Below is a small trained network, with its code and all its weights. Each question gives an input and a class and asks what happens when units are switched off, that is, made to give their printed mean instead of their output.

import numpy as np


def w(rows, s, z=0):
    codes = np.array(rows[::2]) - 128.0
    scale = np.full(codes.shape[1], s)
    scale[-1] = z or s
    return codes * scale


def norm(h):
    return h / np.sqrt((h * h).mean(-1, keepdims=True) + 1e-5)


def f(y):
    return np.maximum(y, 0)


def log_softmax(a):
    a = a - a.max(-1, keepdims=True)
    return a - np.log(np.exp(a).sum(-1, keepdims=True))


def net(x, mask):
    res = np.array(x, float).reshape(1, 3) / 4 @ E
    u = 0
    for l in range(4):
        y = f(norm(res) @ A[l][:, :-1].T + A[l][:, -1])
        res = res + np.where(mask[u : u + 3], y, B[l][:, -1]) @ B[l][:, :-1]
        u += 3
    return log_softmax(norm(res)[-1] @ U[:, :-1].T + U[:, -1])


A, B = {}, {}
E = w([
[21,45,101,161,201,130,212,159,207,146,138],'x0',
[100,138,139,94,66,2,117,211,30,198,165],'x1',
[106,164,142,95,145,121,103,118,153,122,146],'x2',
],0.0075)
A[0] = w([
[189,162,127,74,179,215,140,87,115,94,55,54],'0.n1',
[176,145,107,85,48,216,130,71,75,83,149,101],'0.n2',
[254,132,166,202,207,169,37,109,143,155,141,4],'0.n3',
],0.0044,0.0024)
B[0] = w([
[31,226,56,242,88,46,134,1,63,163,166,239],'0.n1',
[187,170,237,165,206,101,83,112,179,204,69,253],'0.n2',
[106,123,208,150,191,17,101,91,141,100,110,211],'0.n3',
],0.0059,0.004)
A[1] = w([
[169,139,110,101,119,186,104,75,124,134,169,3],'1.n1',
[98,65,41,106,146,255,115,106,191,46,112,46],'1.n2',
[40,106,48,136,180,62,195,100,108,116,151,38],'1.n3',
],0.0046,0.0014)
B[1] = w([
[190,203,154,211,167,124,154,162,161,83,100,141],'1.n1',
[161,108,48,150,254,175,33,173,145,69,113,230],'1.n2',
[162,7,136,179,163,93,94,151,173,101,195,255],'1.n3',
],0.0073,0.0037)
A[2] = w([
[125,221,202,151,168,103,159,71,68,116,141,255],'2.n1',
[150,142,136,2,74,103,155,133,49,164,88,59],'2.n2',
[164,133,167,48,99,110,106,215,82,111,115,170],'2.n3',
],0.0056,0.00087)
B[2] = w([
[115,96,52,195,23,31,202,146,120,79,54,253],'2.n1',
[219,150,46,2,120,191,155,56,103,98,133,194],'2.n2',
[230,171,184,53,141,221,124,241,121,96,146,199],'2.n3',
],0.0071,0.0063)
A[3] = w([
[92,60,210,104,90,68,235,158,147,208,205,5],'3.n1',
[123,164,165,220,171,78,131,145,153,141,94,171],'3.n2',
[103,109,151,98,160,52,180,191,100,253,168,18],'3.n3',
],0.0057,0.0022)
B[3] = w([
[81,154,218,140,151,43,111,173,65,183,255,205],'3.n1',
[68,122,169,85,59,225,81,65,118,101,91,253],'3.n2',
[69,139,231,184,214,18,126,206,127,117,64,203],'3.n3',
],0.0087,0.005)
U = w([
[124,169,134,182,62,135,103,7,138,67,40,190],'0',
[97,153,96,105,129,171,183,134,146,177,175,31],'1',
[107,159,120,120,141,180,121,117,132,226,179,33],'2',
[249,184,112,20,55,118,167,198,65,121,138,163],'3',
[76,21,72,155,235,254,89,97,209,77,174,142],'4',
[114,139,133,87,128,176,195,117,174,186,172,3],'5',
[135,143,96,127,134,171,154,131,152,194,183,12],'6',
[67,99,233,147,192,56,129,232,105,178,223,204],'7',
],0.0094,0.0044)

Each question gives the input, the list of numbers given to net, and the class t.
The units are the neurons (one row each of A and B). Each row of codes is followed by its name. A weight is (code - 128) times the scale printed after its matrix; where a second scale follows, it is the last column's (A, B and U).
mask holds one flag per neuron, layer by layer. A switched-off neuron (its flag False) gives its mean, the last column of its row in B, instead of its output. The means were averaged over made-up inputs and are rounded, as every weight is.
A unit's drop is (log p(t) with every unit on - log p(t) with that unit switched off) / (log p(t) with every unit on - log p(t) with every unit switched off).
The circuit of an input: a set's keep is (log p(t) with only the set's units on - log p(t) with every unit switched off) / (log p(t) with every unit on - log p(t) with every unit switched off). Starting from all 12 units, units are removed one at a time, each time the one whose removal leaves the highest keep (on an exact tie, the one counted first), for as long as the keep stays at least 0.8.
circuit, biggest first: the units of the circuit, biggest drop first
top k neurons: the k neurons with the biggest drops, biggest first
top k neurons in layer l: the k neurons of layer l with the biggest drops, biggest first
drop when u is switched off: that unit's drop, to one decimal
input [0,-6,4], class 0: circuit, biggest first	[0.n1]
input [0,2,-6], class 3: circuit, biggest first	[0.n1, 1.n3, 0.n3]
input [-1,7,-7], class 3: circuit, biggest first	[2.n2, 1.n3]
input [2,0,-3], class 4: top 2 neurons in layer 0	[0.n2, 0.n1]
input [6,0,0], class 4: top 3 neurons	[1.n2, 0.n2, 0.n1]
input [1,0,-2], class 4: top 2 neurons	[0.n3, 0.n2]
input [3,0,-3], class 4: top 2 neurons	[0.n2, 0.n1]
input [1,-2,-8], class 4: top 2 neurons	[0.n2, 2.n1]
input [1,0,0], class 4: top 2 neurons	[0.n3, 0.n2]
input [-2,1,-7], class 3: top 2 neurons	[0.n1, 1.n3]
input [0,-7,2], class 0: top 3 neurons	[0.n1, 0.n3, 1.n3]
input [-2,8,0], class 3: drop when 2.n2 is switched off	0.5
